Below are the code and all the weights of a small trained network. Each question names an input and a target symbol and asks about switching units off, where a switched-off unit gives its printed mean instead of its output.

import numpy as np


def w(rows, s, z=0):
    codes = np.array(rows[::2]) - 128.0
    scale = np.full(codes.shape[1], s)
    scale[-1] = z or s
    return codes * scale


def norm(h):
    return h / np.sqrt((h * h).mean(-1, keepdims=True) + 1e-5)


def f(y):
    return np.maximum(y, 0)


def softmax(a):
    e = np.exp(a - a.max(-1, keepdims=True))
    return e / e.sum(-1, keepdims=True)


def log_softmax(a):
    a = a - a.max(-1, keepdims=True)
    return a - np.log(np.exp(a).sum(-1, keepdims=True))


def net(x, mask):
    ids = ['βγδλπφψ'.index(c) for c in x.split()]
    T = len(ids)
    res = E[ids] + P[:T]
    r = norm(res)
    for j in range(3):
        rows = slice(4 * j, 4 * j + 4)
        q, k, v = (r @ M[0][rows].T for M in (Q, K, V))
        z = softmax(np.where(np.tri(T) > 0, q @ k.T / 4**0.5, -1e9)) @ v
        o = O[0][rows]
        res = res + np.where(mask[j], z, o[:, -1]) @ o[:, :-1]
    y = f(norm(res) @ A[0][:, :-1].T + A[0][:, -1])
    res = res + np.where(mask[3:27], y, B[0][:, -1]) @ B[0][:, :-1]
    return log_softmax(norm(res)[-1] @ U[:, :-1].T + U[:, -1])


Q, K, V, O, A, B = {}, {}, {}, {}, {}, {}
E = w([
[100,189,205],'β',
[245,105,98],'γ',
[137,184,202],'δ',
[101,36,93],'λ',
[57,165,178],'π',
[155,22,175],'φ',
[172,190,198],'ψ',
],0.012)
P = w([
[91,87,189],'0',
[163,148,244],'1',
[144,62,131],'2',
[87,185,246],'3',
[108,151,128],'4',
[155,143,134],'5',
[114,218,93],'6',
[145,123,158],'7',
],0.013)
Q[0] = w([
[112,251,208],'h0',
[164,30,87],'h0',
[93,160,144],'h0',
[139,87,69],'h0',
[59,127,186],'h1',
[99,92,104],'h1',
[115,84,100],'h1',
[108,84,146],'h1',
[186,95,87],'h2',
[105,87,97],'h2',
[152,184,164],'h2',
[135,225,198],'h2',
],0.018)
K[0] = w([
[66,52,215],'h0',
[40,210,50],'h0',
[164,100,200],'h0',
[102,197,107],'h0',
[146,82,229],'h1',
[84,7,94],'h1',
[107,4,70],'h1',
[152,50,160],'h1',
[105,87,219],'h2',
[171,84,187],'h2',
[81,175,102],'h2',
[125,154,17],'h2',
],0.012)
V[0] = w([
[184,56,72],'h0',
[15,93,145],'h0',
[140,167,221],'h0',
[72,90,117],'h0',
[115,173,203],'h1',
[114,102,207],'h1',
[91,125,12],'h1',
[255,231,19],'h1',
[43,150,80],'h2',
[53,69,87],'h2',
[70,127,216],'h2',
[146,39,53],'h2',
],0.011)
O[0] = w([
[254,65,149,118],'h0',
[22,105,134,175],'h0',
[124,149,103,168],'h0',
[85,51,200,149],'h0',
[62,159,107,169],'h1',
[163,162,103,196],'h1',
[116,99,202,46],'h1',
[170,77,80,4],'h1',
[34,91,228,96],'h2',
[31,89,217,130],'h2',
[19,128,10,214],'h2',
[184,137,247,94],'h2',
],0.0079,0.011)
A[0] = w([
[94,163,140,111],'n0',
[161,127,170,38],'n1',
[129,94,123,2],'n2',
[87,176,6,130],'n3',
[117,103,106,64],'n4',
[116,4,129,194],'n5',
[164,70,78,133],'n6',
[141,168,176,96],'n7',
[199,149,158,135],'n8',
[159,139,204,196],'n9',
[147,230,98,168],'n10',
[198,150,135,65],'n11',
[142,57,95,155],'n12',
[121,55,180,151],'n13',
[170,179,83,133],'n14',
[117,61,188,135],'n15',
[122,42,146,114],'n16',
[65,126,144,76],'n17',
[142,165,131,135],'n18',
[123,68,102,93],'n19',
[124,167,138,131],'n20',
[113,138,163,29],'n21',
[118,91,120,75],'n22',
[135,59,48,100],'n23',
],0.016,0.0072)
B[0] = w([
[179,152,71,162],'n0',
[71,204,200,129],'n1',
[210,173,62,128],'n2',
[125,184,137,249],'n3',
[154,50,168,131],'n4',
[119,202,238,160],'n5',
[184,139,239,150],'n6',
[175,132,191,137],'n7',
[181,73,225,138],'n8',
[161,74,255,150],'n9',
[191,181,72,196],'n10',
[210,56,150,135],'n11',
[156,131,253,149],'n12',
[121,199,224,148],'n13',
[202,141,96,164],'n14',
[138,177,218,148],'n15',
[91,241,218,141],'n16',
[119,159,130,162],'n17',
[186,150,119,141],'n18',
[176,178,227,138],'n19',
[181,136,96,148],'n20',
[20,173,211,131],'n21',
[139,113,178,131],'n22',
[165,172,224,161],'n23',
],0.0094,0.016)
U = w([
[113,132,126,135],'β',
[230,92,182,147],'γ',
[139,146,123,11],'δ',
[117,128,251,252],'λ',
[80,135,139,197],'π',
[145,130,180,169],'φ',
[162,99,103,160],'ψ',
],0.017,0.0036)

Each question gives the input, a string of symbols that net reads in full, and the target symbol t.
The units are the heads (4 rows each of Q, K, V and O) and the neurons (one row each of A and B). Each row of codes is followed by its name. A weight is (code - 128) times the scale printed after its matrix; where a second scale follows, it is the last column's (O, A, B and U).
mask holds one flag per unit, heads first, then neurons. A switched-off unit (its flag False) gives its mean, the last column of its rows in O or B, instead of its output. The means were averaged over made-up inputs and are rounded, as every weight is.
A unit's drop is (log p(t) with every unit on - log p(t) with that unit switched off) / (log p(t) with every unit on - log p(t) with every unit switched off).
The circuit of an input: a set's keep is (log p(t) with only the set's units on - log p(t) with every unit switched off) / (log p(t) with every unit on - log p(t) with every unit switched off). Starting from the 12 units with the biggest drops (on a tie, the unit counted first), units are removed one at a time, each time the one whose removal leaves the highest keep (on an exact tie, the one counted first), for as long as the keep stays at least 0.8.
circuit, biggest first: the units of the circuit, biggest drop first
unit that matters most: the unit with the biggest drop
heads that matter: for each layer, one digit per head in row order, 1 if its drop is at least 0.15 and else 0, layers parted by /
drop when u is switched off: that unit's drop, to one decimal
input π ψ π δ, target π: heads that matter -> 100
input δ π λ δ π φ, target π: heads that matter -> 100
input π δ λ π φ λ λ, target λ: heads that matter -> 110
input γ λ γ ψ β λ γ λ, target γ: heads that matter -> 100
input λ π γ γ π γ λ γ, target λ: heads that matter -> 010
input λ β λ φ γ γ, target γ: circuit, biggest first -> (h0; h1)
input λ ψ δ λ π δ, target π: heads that matter -> 001
input δ φ π φ, target π: heads that matter -> 000
input δ λ φ ψ λ λ, target λ: circuit, biggest first -> (h1; n10)
input π λ λ λ π λ, target π: heads that matter -> 100
input φ π λ λ ψ γ π β, target π: unit that matters most -> h2
input λ γ π ψ, target π: heads that matter -> 110
input γ λ γ ψ δ π λ γ, target λ: heads that matter -> 110
input π ψ π ψ, target π: unit that matters most -> h0
input λ λ γ π, target γ: heads that matter -> 001
input λ π φ β γ β, target γ: drop when h2 is switched off -> 0.8
input λ δ β, target π: drop when h0 is switched off -> 0.2
input π β γ λ γ φ, target γ: drop when h0 is switched off -> 1.2
